Below is a small trained network, with its code and all its weights. Each question gives an input and a class and asks what happens when units are switched off, that is, made to give their printed mean instead of their output.

import numpy as np


def w(rows, s, z=0):
    codes = np.array(rows[::2]) - 128.0
    scale = np.full(codes.shape[1], s)
    scale[-1] = z or s
    return codes * scale


def f(y):
    return y / 2 * (1 + np.tanh(0.7978845608 * (y + 0.044715 * y**3)))


def log_softmax(a):
    a = a - a.max(-1, keepdims=True)
    return a - np.log(np.exp(a).sum(-1, keepdims=True))


def net(x, mask):
    res = np.array(x, float).reshape(1, 6) / 4 @ E
    y = f(res @ A[0][:, :-1].T + A[0][:, -1])
    res = res + np.where(mask, y, B[0][:, -1]) @ B[0][:, :-1]
    return log_softmax(res[-1] @ U[:, :-1].T + U[:, -1])


A, B = {}, {}
E = w([
[151,158,94,160,176,136,242,116,105,117,110],'x0',
[72,82,106,88,115,141,153,254,73,141,65],'x1',
[99,146,140,143,85,70,171,189,134,64,214],'x2',
[42,127,85,151,82,140,139,73,184,96,80],'x3',
[177,52,148,129,64,128,197,152,207,149,87],'x4',
[112,37,185,146,97,160,169,46,55,97,126],'x5',
],0.01)
A[0] = w([
[175,158,62,68,116,76,96,152,152,170,140,39],'neuron 0',
[144,208,86,151,164,158,187,150,160,142,115,84],'neuron 1',
[154,121,125,188,120,154,121,106,157,149,186,18],'neuron 2',
[166,153,131,131,153,88,90,133,46,152,136,93],'neuron 3',
[97,106,97,66,97,150,147,199,90,149,98,50],'neuron 4',
[65,132,83,104,164,177,121,168,70,112,127,104],'neuron 5',
[105,170,115,152,78,40,149,142,78,79,192,56],'neuron 6',
[188,153,135,128,99,94,68,77,169,102,150,71],'neuron 7',
[105,100,199,127,104,157,144,72,85,82,92,47],'neuron 8',
[33,174,127,118,190,118,54,107,40,96,195,98],'neuron 9',
[128,65,184,170,94,185,140,119,64,70,140,55],'neuron 10',
[209,127,192,73,148,140,126,156,96,181,159,105],'neuron 11',
[196,128,172,104,187,117,153,175,86,150,173,90],'neuron 12',
[137,154,39,157,175,93,71,152,197,121,106,42],'neuron 13',
[111,94,107,115,123,128,120,187,85,106,82,17],'neuron 14',
[95,117,197,44,66,125,36,127,168,121,139,17],'neuron 15',
[147,194,103,106,107,144,94,207,180,137,129,30],'neuron 16',
[209,19,187,127,89,95,162,161,210,179,92,83],'neuron 17',
[121,107,129,162,135,135,117,90,46,77,124,71],'neuron 18',
[107,153,111,152,124,124,128,83,152,111,153,135],'neuron 19',
[120,69,193,107,91,137,95,90,93,116,143,74],'neuron 20',
[118,129,129,96,145,184,138,120,114,198,92,48],'neuron 21',
[189,183,178,192,168,128,110,52,167,110,147,73],'neuron 22',
[148,118,123,101,131,165,103,88,118,172,75,1],'neuron 23',
[19,131,50,216,98,154,143,112,165,112,74,107],'neuron 24',
[175,107,90,138,171,175,69,77,123,216,46,77],'neuron 25',
[164,141,141,120,144,121,138,71,177,109,158,42],'neuron 26',
[89,115,157,124,108,68,137,170,142,37,181,51],'neuron 27',
[162,142,95,197,187,125,246,105,71,78,95,78],'neuron 28',
[90,117,199,103,126,100,68,144,160,130,129,145],'neuron 29',
[34,155,99,127,122,153,117,88,180,103,106,113],'neuron 30',
[103,182,105,83,118,134,102,159,210,130,116,64],'neuron 31',
[150,100,154,157,96,117,167,182,175,71,164,89],'neuron 32',
],0.011,0.0047)
B[0] = w([
[79,105,139,197,146,173,160,80,55,165,147,176],'neuron 0',
[127,94,101,132,137,135,127,147,110,231,122,179],'neuron 1',
[43,140,143,131,97,98,133,169,94,81,94,151],'neuron 2',
[166,116,158,124,136,161,196,98,146,107,97,173],'neuron 3',
[74,171,187,100,85,8,135,138,77,91,54,199],'neuron 4',
[79,101,144,78,143,89,142,102,166,100,80,194],'neuron 5',
[152,205,71,166,110,105,58,130,168,103,135,182],'neuron 6',
[64,112,170,85,80,93,115,181,102,119,70,184],'neuron 7',
[111,136,119,180,129,148,120,111,75,167,151,196],'neuron 8',
[93,149,125,120,185,178,182,84,231,136,69,227],'neuron 9',
[91,107,130,203,126,122,107,98,69,188,146,199],'neuron 10',
[170,104,160,119,104,185,200,123,116,85,184,194],'neuron 11',
[181,126,201,133,111,165,164,174,112,71,188,192],'neuron 12',
[81,92,111,223,138,152,136,114,97,174,151,186],'neuron 13',
[76,135,174,108,94,79,107,129,89,83,88,173],'neuron 14',
[204,70,29,36,139,164,134,251,150,205,139,188],'neuron 15',
[77,110,107,163,125,126,151,91,78,162,141,192],'neuron 16',
[88,159,134,114,177,172,191,30,207,133,74,247],'neuron 17',
[89,119,96,170,174,161,152,92,127,151,138,176],'neuron 18',
[133,116,128,76,104,120,156,135,104,123,125,166],'neuron 19',
[102,120,126,145,112,177,109,146,77,189,153,185],'neuron 20',
[119,209,81,135,95,104,72,145,130,84,122,162],'neuron 21',
[59,91,161,61,71,83,110,132,103,89,57,205],'neuron 22',
[130,190,100,167,73,78,115,135,155,110,161,162],'neuron 23',
[192,126,208,106,124,172,182,190,110,83,188,223],'neuron 24',
[181,254,45,171,71,87,65,135,157,57,192,216],'neuron 25',
[76,107,138,110,111,60,144,129,64,73,103,169],'neuron 26',
[172,200,75,172,93,76,51,104,134,82,184,181],'neuron 27',
[149,77,54,61,149,151,66,219,128,227,124,217],'neuron 28',
[153,98,102,79,166,115,117,172,109,183,143,173],'neuron 29',
[203,98,228,120,109,186,213,140,153,85,181,192],'neuron 30',
[111,89,149,179,141,161,126,109,77,149,155,184],'neuron 31',
[116,158,72,135,140,126,96,79,192,90,138,182],'neuron 32',
],0.0087,0.014)
U = w([
[87,108,126,248,116,148,124,95,48,188,137,101],'0',
[76,126,160,76,91,56,119,136,75,74,50,89],'1',
[167,203,55,181,96,99,79,115,162,67,154,116],'2',
[208,122,214,128,105,185,175,140,113,71,167,120],'3',
[161,104,54,56,126,142,109,176,121,213,106,254],'4',
[91,153,120,128,146,172,162,52,232,129,55,97],'5',
[167,102,133,187,144,142,112,107,153,136,113,168],'6',
],0.011,0.0058)

Each question gives the input, the list of numbers given to net, and the class t.
The units are the neurons (one row each of A and B). Each row of codes is followed by its name. A weight is (code - 128) times the scale printed after its matrix; where a second scale follows, it is the last column's (A, B and U).
mask holds one flag per neuron, in row order. A switched-off neuron (its flag False) gives its mean, the last column of its row in B, instead of its output. The means were averaged over made-up inputs and are rounded, as every weight is.
A unit's drop is (log p(t) with every unit on - log p(t) with that unit switched off) / (log p(t) with every unit on - log p(t) with every unit switched off).
The circuit of an input: a set's keep is (log p(t) with only the set's units on - log p(t) with every unit switched off) / (log p(t) with every unit on - log p(t) with every unit switched off). Starting from the 12 units with the biggest drops (on a tie, the unit counted first), units are removed one at a time, each time the one whose removal leaves the highest keep (on an exact tie, the one counted first), for as long as the keep stays at least 0.8.
circuit, biggest first: the units of the circuit, biggest drop first
top k neurons: the k neurons with the biggest drops, biggest first
drop when u is switched off: that unit's drop, to one decimal
input [8,2,4,-1,5,3], class 4: circuit, biggest first	neuron 28
input [-8,-8,4,5,1,0], class 1: top 3 neurons	neuron 7; neuron 22; neuron 26
input [-6,-6,-4,-1,1,-6], class 0: top 3 neurons	neuron 13; neuron 0; neuron 31
input [8,-1,5,-1,7,3], class 4: top 2 neurons	neuron 28; neuron 9
input [-3,7,-7,-8,6,6], class 3: top 4 neurons	neuron 11; neuron 12; neuron 22; neuron 7
input [-8,-4,-3,2,5,-8], class 0: top 4 neurons	neuron 0; neuron 13; neuron 31; neuron 16
input [-3,2,6,7,-3,-5], class 3: top 3 neurons	neuron 30; neuron 24; neuron 25
input [-2,-1,-8,6,-8,-6], class 2: top 4 neurons	neuron 25; neuron 17; neuron 23; neuron 21
input [1,3,-4,-7,5,-5], class 3: top 2 neurons	neuron 12; neuron 11
input [-1,-8,7,7,-7,-4], class 1: top 2 neurons	neuron 22; neuron 7
input [6,-3,-8,-1,-7,-2], class 2: top 2 neurons	neuron 25; neuron 17
input [-3,6,3,4,-8,6], class 5: top 2 neurons	neuron 9; neuron 5
input [-8,5,8,-8,-8,-5], class 2: top 4 neurons	neuron 6; neuron 27; neuron 17; neuron 24
input [5,2,-6,-1,-4,-7], class 0: top 3 neurons	neuron 13; neuron 1; neuron 0
input [0,-3,6,6,4,5], class 2: circuit, biggest first	neuron 27
input [-7,-1,0,-4,5,7], class 0: top 4 neurons	neuron 10; neuron 28; neuron 8; neuron 20
input [-7,6,5,6,6,3], class 4: drop when neuron 14 is switched off	-0.2
input [-7,8,-4,2,-4,-6], class 1: drop when neuron 14 is switched off	0.6
input [-1,-5,8,1,3,-8], class 0: drop when neuron 31 is switched off	0.2
input [0,7,-5,-6,8,-6], class 5: circuit, biggest first	neuron 17
input [-6,6,-8,-6,1,-3], class 2: drop when neuron 25 is switched off	0.8
